Facts:
tetrezor Ψ:labro
dreplir Ψ:skeflur Φ:grituper β:pludu
gitem Ψ:dreplir Φ:skugon β:truklas
nefegik κ:mikal stiklutrer Ψ:buklo Φ:pofos
brutrik Ψ:trogral Φ:movu
klatra Ψ:mamul Φ:lolon β:feguk
trepiva Φ:flubrekal
dristi Φ:mamul
tradro κ:nopil kliskos drutrum dreplir Ψ:fipeba
timik Φ:nuga β:fleza
draluk Ψ:ristel Φ:zupum β:bustuga
plobrem Φ:tagral β:bidon
fodor κ:neten trumo Ψ:klezefus Φ:tetrezor β:dovibis
bustuga Ψ:skofun Φ:zupum β:dugos
gribruk Ψ:nebro Φ:dridagen
lefom κ:vobril Φ:loboflus β:luzes
treston Ψ:plibradas Φ:kubrol
grutre κ:fusum
stiklutrer Φ:natras β:liklupor
plodilin Ψ:zipok
fleza Φ:nuga β:trigun
tagral Ψ:zugak
trepasak Ψ:dusa Φ:loboflus β:lefom
medrak Ψ:flutrik Φ:kliskos β:saka
fugeplok Ψ:rufla Φ:lolon β:klatra
naflobu κ:nikal trepiva dridagen plobrem tetrezor dadril
zuli κ:flegrun Φ:nena β:moveskur
stovil Φ:zupum β:draluk
dreme κ:binus plobrem Ψ:stoki Φ:plodilin β:flikis
sinu Φ:grutre
rosuk Ψ:stagrimar
nena κ:tridram
sosokas Φ:nena
brudus Φ:kubrol β:treston
gubra Φ:plibradas
pludu κ:guna saka dragral skestan sitos Ψ:dugos Φ:grituper
mamul Ψ:flasus
fledral Φ:dridagen β:fledribrer
pofum Φ:skugon
trumo Φ:todrol
moston Ψ:sutrar Φ:lolon β:binus
branak Ψ:grabrupi
grabrupi κ:vobril dragral truklas fleza flasus Ψ:skugon Φ:grutre β:trafe
flikis Φ:plodilin β:sitos
klimil Ψ:dripok Φ:tetrezor β:fodor
brogum κ:flutrik tagral klatra binus truklas Ψ:moston Φ:labro
trafe κ:sosokas Φ:grutre β:novuk
dobek Φ:tradro
nopil Ψ:sitos Φ:guna β:trerika
flufi κ:klatra Φ:mikal β:drada
saka Ψ:pludu Φ:kliskos
binus Ψ:flibrik Φ:lolon
pligro Ψ:nanin
klezefus Φ:drutrum
skofun Φ:guna
nebro Ψ:fodor Φ:plodilin β:dreme
fledribrer Ψ:trerika Φ:dridagen β:gribruk
vepo κ:skeflur Ψ:natras Φ:mikal β:veflok
buklo κ:fugeplok klimil
flibrik κ:gubra skofun Ψ:treston Φ:pligro
fusum Ψ:lefom Φ:dusa
nanin κ:rufla guna plodilin Φ:plibradas β:gubra
luzes κ:plasalek zupum stovil moston Ψ:truklas Φ:loboflus
mabrik κ:nikal Φ:dripok β:zuflabes
lebrigir Φ:rosuk β:paruk
zugak κ:stagrimar braston dusa drutrum flasus klimil Ψ:pligro Φ:natras
drutrum Ψ:bustuga
lolon Ψ:plodilin
pluskin κ:didil litonu dristi dobek Φ:plibradas β:grirar
dugos Ψ:nuga Φ:zupum β:namo
nuga Ψ:bidon
flasus Φ:rufla
paruk κ:moveskur zupum gubra Φ:rosuk
zuflabes κ:trumo Φ:dripok
drodrik Ψ:fledribrer
dramuda Φ:pofos β:trogral
vufason Φ:nena β:razem
moveskur Φ:nena β:sosokas
skugon Ψ:sinu
drusam Φ:naflobu
flegrun Ψ:gitem Φ:ristel
kuvin Ψ:didil Φ:grituper β:dreplir
dripok Ψ:vepo
bimas Ψ:brutrik Φ:dripok β:mabrik
ladavis κ:fusum ristel Φ:drutrum β:klezefus
flubrekal Ψ:zuli
fipeba Ψ:brudus Φ:tetrezor
sitos Φ:plodilin β:dragral
tridram Ψ:moveskur Φ:segribo
skufo Ψ:klimil Φ:zipok
trerika Φ:guna β:skofun
stizir κ:flikis bimas sitos trigun Φ:dripok β:bimas
budur κ:moveskur drusam Ψ:flufi Φ:nuga
stagrimar Ψ:braston Φ:lolon β:fugeplok
vobril Φ:pofos β:dramuda
drada Φ:mikal β:vepo
grirar κ:vufason trigun Ψ:dovibis Φ:plibradas β:stuvu
samo κ:lusterar trumo fledribrer sosokas Ψ:dragral
skeflur Ψ:klatra Φ:grituper β:skestan
mikal Ψ:neten
razem Φ:nena β:zuli
namo Ψ:skugu Φ:zupum
stiram Ψ:trigun Φ:neten
gotak κ:drada plobrem Φ:stoki
neten Ψ:skestan
trogral κ:mamul moston Φ:pofos β:nefegik
dovibis κ:trepasak trumo Ψ:fleza Φ:tetrezor β:fipeba
skugu κ:liklupor trepasak medrak Ψ:stuvu Φ:lusterar
braston Φ:branak
didil Ψ:tagral Φ:zipok β:skufo
novuk κ:skufo sitos Ψ:dridagen Φ:grutre β:sinu
movu κ:flikis tridram stiram trepiva dusa fledribrer
litonu Φ:tradro β:dobek
stuvu κ:nikal dramuda Ψ:ladavis Φ:plibradas β:nanin
natras κ:trerika dugos klimil Ψ:lolon
dragral Φ:plodilin
grefum Φ:flubrekal β:trepiva
dadril Φ:skugon β:gitem
loboflus κ:bimas labro klatra Ψ:luzes
guna Ψ:tetrezor
liklupor Φ:natras β:zugak
skestan Ψ:medrak Φ:grituper β:kuvin
plibradas Ψ:budur
stoski Φ:zipok β:didil
labro Ψ:razem
bidon Ψ:gribruk Φ:tagral
veflok κ:plodilin saka trepiva Φ:mikal
zipok Ψ:tradro
plasalek Ψ:stiram Φ:buklo
trigun Ψ:drutrum Φ:nuga β:budur
brovema κ:klatra Ψ:fugeplok Φ:sutrar
feguk κ:binus sosokas Ψ:tridram Φ:lolon β:moston
truklas Ψ:branak Φ:skugon β:pofum
pofos κ:skufo fakluk
kubrol κ:nopil gribruk dobek

Known rows:
-0.258 -0.442 -0.837 -0.466 0.633 -2.712 -1.240 0.684 -1.256 1.909 1.553 1.899 -1.101 2.327 -1.733 2.643 1.343 -0.694 -1.110 3.024 1.781 0.796 -1.179 1.992 4.550 1.446 1.228: grutre
-0.263 2.569 0.010 -1.271 1.399 -2.534 0.556 1.892 -0.375 1.335 -1.825 3.394 -2.965 -0.961 -3.156 3.800 -0.494 3.113 -2.185 -0.404 -0.014 1.615 -1.053 0.959 4.384 1.008 2.106: flufi
-0.200 -0.176 -0.712 0.146 0.050 -2.590 -0.949 1.333 -1.279 2.382 -0.682 3.246 -2.994 1.637 -0.300 2.566 2.060 0.547 -0.778 2.518 1.801 1.923 -1.169 2.633 5.883 -0.803 1.696: flutrik
-0.538 1.208 -1.331 -0.475 -0.585 -6.097 -4.599 1.107 -1.777 2.398 0.369 2.441 -1.999 2.234 -2.570 2.135 0.106 -1.043 -1.046 1.625 1.573 -1.255 -1.099 3.491 5.598 -0.530 5.160: dreplir
-0.023 -1.770 -1.980 1.051 1.560 -2.588 -2.224 1.405 -1.354 1.359 1.657 0.584 -0.200 3.498 -2.088 1.259 0.436 -1.380 -1.334 1.971 2.744 0.695 -1.387 2.444 4.014 0.543 2.717: guna
0.227 -1.677 -2.039 -1.590 1.830 -2.288 -2.056 2.326 -0.449 0.024 1.903 1.016 -1.036 2.237 -2.653 1.291 -1.597 -0.470 -1.570 -0.353 0.838 0.119 -1.874 2.583 2.584 -0.304 2.934: nopil
0.958 3.905 -2.543 0.135 1.041 -8.435 -5.256 0.262 -2.986 2.506 -1.137 1.597 -1.312 2.604 -3.451 5.716 0.784 -3.369 1.224 3.416 -0.717 -0.174 -0.565 5.043 3.810 1.270 3.454: pludu
0.254 -0.972 -1.404 -2.269 0.957 -2.387 -1.652 2.129 -0.386 0.205 0.961 2.293 -2.302 1.406 -1.847 2.007 -0.848 0.196 -1.341 -0.037 0.629 0.668 -1.834 2.730 3.567 -0.963 2.559: fledral
-1.053 -0.331 -1.108 -0.728 0.584 -1.418 -0.955 1.049 -2.853 2.526 2.034 1.676 -0.707 2.740 -2.074 2.859 0.981 -0.274 -2.121 3.391 1.263 2.414 -1.338 2.987 4.524 0.987 1.749: nena
-1.330 1.646 -0.894 -2.194 -1.843 -2.821 -2.932 1.680 -2.694 2.288 0.796 3.113 -2.561 1.279 -2.324 3.336 2.163 -0.259 -2.880 2.437 0.253 3.705 -0.379 6.158 5.971 -0.314 3.886: moveskur
-0.158 0.866 -0.645 -1.864 -0.942 -3.533 -2.737 1.668 -0.458 1.571 -0.123 3.450 -3.671 0.732 -1.306 2.920 1.547 -0.164 -1.239 1.370 0.663 1.660 -0.658 4.151 5.467 -0.625 3.013: skofun
-0.057 -0.854 -1.383 1.020 1.026 -2.690 -1.567 1.757 -1.403 2.160 0.386 1.910 -1.691 2.586 -1.238 1.933 1.321 -0.051 -0.961 1.937 2.514 1.408 -1.212 2.528 5.040 -0.392 2.361: tagral
0.306 -2.945 -0.533 -3.334 -2.139 -3.928 1.393 0.103 -1.649 -2.119 1.582 3.734 4.361 1.743 -1.972 1.425 3.530 1.907 -5.589 2.963 4.246 -2.278 -2.928 4.832 6.522 1.048 -1.974: natras
0.031 -4.430 -1.602 -2.628 -0.815 -3.626 1.519 -0.522 -2.402 -3.130 0.859 6.121 3.041 2.927 -2.543 1.309 3.737 0.811 -5.817 1.107 5.402 -1.622 -1.486 5.077 6.933 -1.002 -0.983: lolon
-0.456 -1.628 -1.880 0.099 0.957 -3.013 -2.020 1.293 -1.059 2.249 0.427 1.746 -1.811 2.683 -0.876 2.204 0.802 -0.178 -1.272 2.313 2.903 1.645 -1.282 2.473 5.143 0.027 1.852: neten
-0.021 -0.992 -1.439 0.494 0.928 -2.637 -1.748 1.518 -1.205 2.058 0.311 2.040 -1.743 2.441 -0.942 1.936 1.281 -0.559 -0.822 2.271 2.245 1.371 -1.217 2.522 5.101 -0.263 2.215: pligro
0.391 -1.152 -1.018 -1.642 0.478 -3.758 -2.465 2.482 -2.014 1.918 3.406 2.298 -2.917 1.009 -2.658 4.190 0.575 1.792 -1.290 -0.281 1.007 -0.118 -1.012 2.676 3.712 -0.033 1.754: trafe
-0.154 1.687 -0.730 -1.241 -1.415 -4.317 -3.609 1.574 -0.821 2.122 -0.176 3.421 -3.820 0.767 -1.671 3.176 2.452 -0.466 -1.284 1.527 1.146 1.970 -0.153 4.723 6.013 -0.236 3.688: sinu

Rows:
No name comes twice in this set of rows, the named rows included.
-0.001 0.080 -2.021 -0.063 0.498 -4.460 -5.321 1.490 -1.849 0.134 0.779 4.969 -2.728 3.369 -3.668 3.379 3.706 -2.481 -3.240 0.900 2.359 0.897 1.373 4.400 5.868 1.035 4.473 -> moston
0.279 1.398 -1.756 1.067 2.821 -3.174 -2.260 2.438 -1.398 -0.136 -2.157 4.788 -2.758 1.866 -4.889 3.428 1.399 0.817 -4.084 -1.016 1.623 1.402 0.873 1.898 5.095 1.475 4.508 -> klatra
1.524 -3.684 -1.020 -3.316 -2.199 -3.760 0.289 2.944 -1.477 -2.479 -0.096 2.937 4.278 2.358 -0.665 0.749 4.230 3.136 -6.660 3.397 3.813 -2.870 -4.592 5.441 7.346 0.528 -0.990 -> dripok
-0.391 -0.708 -1.273 0.210 0.535 -4.068 -1.627 0.846 -1.929 2.417 0.041 2.358 -1.193 2.887 -1.200 1.710 0.197 -0.355 -0.701 2.520 2.292 -0.602 -1.979 2.149 5.419 -1.002 2.698 -> grituper
2.064 -3.085 -1.675 -4.480 -2.170 -4.554 -2.294 3.742 -0.860 -4.063 1.255 1.643 5.344 2.475 -2.618 0.465 3.189 1.934 -7.896 2.324 2.876 -3.928 -4.526 6.366 6.132 2.026 0.754 -> skufo
-0.476 0.311 -0.314 -0.928 -0.036 -2.597 -0.754 0.342 -1.163 2.300 0.466 3.342 -2.428 1.569 -0.675 3.224 2.050 -0.101 -0.862 3.422 1.339 1.454 -1.034 2.036 5.515 0.894 0.862 -> buklo
-0.138 0.244 -0.953 -2.908 1.195 -2.214 -0.999 1.192 -0.108 0.230 1.425 2.219 -1.531 1.043 -2.470 2.539 -0.889 -0.214 -1.516 0.887 -0.189 0.449 -1.563 1.834 3.208 1.071 1.829 -> stizir
-0.294 -3.207 -2.848 0.023 2.192 -3.809 -3.216 1.364 -2.219 2.982 3.376 0.328 -1.127 2.877 -2.103 3.937 0.048 0.772 -1.840 1.680 3.794 0.495 -1.092 1.720 4.289 1.415 0.684 -> samo
-1.091 -0.723 -2.869 -2.720 0.079 -5.750 -5.436 0.468 -0.856 2.688 1.696 1.642 -2.361 1.089 -2.575 4.783 0.348 0.252 -3.018 1.466 3.169 1.695 -0.064 3.803 5.553 2.197 1.916 -> zuflabes
-0.110 0.364 -1.435 -1.152 0.016 -3.494 -3.361 1.630 -0.691 1.128 0.883 2.033 -2.059 1.554 -2.308 2.155 0.672 -0.955 -1.526 0.927 1.225 1.032 -0.599 3.761 4.520 0.215 3.639 -> trigun

The same things again, as new rows of numbers:
Known rows:
-0.950 -0.706 -0.492 -1.131 -0.038 0.078 1.615 -0.139 1.109 -0.975 0.051 1.219 -0.555: razem
1.332 0.152 -0.624 0.194 0.026 0.540 1.111 -0.656 0.529 -0.220 -0.365 0.728 0.124: fledribrer
2.542 -0.203 0.074 -0.370 0.395 0.255 -0.627 -0.657 -0.152 0.091 -0.992 -0.999 0.251: flibrik
-0.143 -0.404 -0.346 -1.438 -0.369 -0.692 -0.342 -0.146 0.351 -1.274 -1.476 1.667 -1.001: trafe
1.479 -0.884 0.436 1.349 0.970 -0.103 0.195 -0.797 0.649 1.245 -0.167 0.334 0.211: kuvin
-1.901 -2.244 -0.551 -0.612 0.611 0.291 0.059 -0.405 0.811 0.795 0.389 -0.143 -1.386: moveskur
-2.520 0.652 1.043 0.289 -0.878 0.084 -0.045 1.065 -0.989 -0.330 0.997 0.580 -0.027: sutrar
-1.151 -1.435 0.495 0.166 0.654 -0.805 0.480 -0.224 1.282 0.234 0.054 0.972 -0.900: skofun
-2.483 -2.572 -1.442 -1.414 0.374 1.239 0.353 -0.621 0.384 0.793 0.490 -1.037 -1.747: dragral
0.516 0.472 -0.628 1.106 -0.134 -0.306 -1.367 -0.914 0.787 0.813 -2.405 -2.659 -2.409: feguk
-0.090 -0.148 -0.640 -2.027 0.045 -1.781 -0.833 0.629 0.653 -1.820 0.102 0.407 -0.115: ladavis
1.317 1.253 0.848 2.536 -0.444 0.707 -0.825 1.025 -1.813 0.681 0.712 0.236 1.484: plibradas
-0.615 -0.525 -0.677 -0.372 -0.146 -0.243 1.147 0.286 1.116 -0.862 -0.133 1.534 -0.583: liklupor
0.212 -0.002 -2.054 2.103 -0.119 0.920 -0.361 -0.183 0.940 1.383 -1.270 -3.232 -2.163: binus
-0.721 -1.518 0.993 -0.976 0.381 -1.150 -0.782 -0.102 0.972 0.029 -1.055 0.701 -1.192: trogral
-0.533 -0.839 -0.425 -0.092 -0.162 -0.234 1.181 0.366 0.887 -1.432 -0.032 1.437 -0.821: klezefus
2.353 0.202 -0.423 0.626 0.225 0.954 1.298 -0.723 0.266 -0.089 -0.309 0.027 0.573: didil
-1.616 0.501 1.877 -1.078 -1.310 0.037 -1.404 1.688 -1.049 -0.546 0.027 0.053 -0.279: naflobu

Rows:
No name comes twice in this set of rows, the named rows included.
1.827 2.019 -1.487 -1.160 0.545 -0.450 0.326 -0.583 1.240 1.314 0.466 -0.426 2.120 -> klimil
1.069 -0.054 0.289 -0.008 0.545 -0.483 -1.321 -2.834 -0.440 0.593 -1.504 0.859 -1.136 -> dovibis
1.082 0.543 -1.190 -0.435 0.557 -0.936 0.474 -0.233 0.611 -0.869 0.976 -0.056 0.765 -> nopil
-0.061 4.066 0.580 -2.190 -1.127 0.975 -1.589 0.204 0.062 4.631 -1.386 -0.378 3.012 -> natras
0.456 1.641 0.939 1.436 -0.584 1.364 -0.025 -0.461 -2.022 0.572 0.743 -0.599 0.919 -> neten
1.076 1.617 -0.690 1.289 -0.657 0.002 1.440 -0.080 2.027 -0.575 -1.248 -1.276 -1.408 -> fugeplok
2.092 0.032 -0.170 -0.398 0.304 0.099 -0.795 -1.022 -0.272 0.129 -1.048 -0.463 0.057 -> skugu
2.012 -1.561 -0.586 1.939 1.002 0.996 -0.415 -0.687 -0.263 1.636 0.061 -0.937 -0.039 -> dreplir
-2.057 0.292 1.692 -1.710 -1.026 0.288 -0.794 0.588 -1.430 -0.698 0.113 -0.100 -0.332 -> nena
2.820 -2.824 -0.657 1.170 0.455 1.320 -1.960 0.052 -1.287 0.270 -0.687 -1.831 -1.081 -> pludu
1.098 2.298 -1.378 0.855 -0.085 -1.239 0.772 -0.141 1.804 -1.187 0.050 -2.119 -0.736 -> stagrimar
0.521 -1.704 -0.195 -0.382 0.509 0.239 -1.409 -0.430 0.046 1.211 -0.997 -0.888 -0.796 -> nefegik

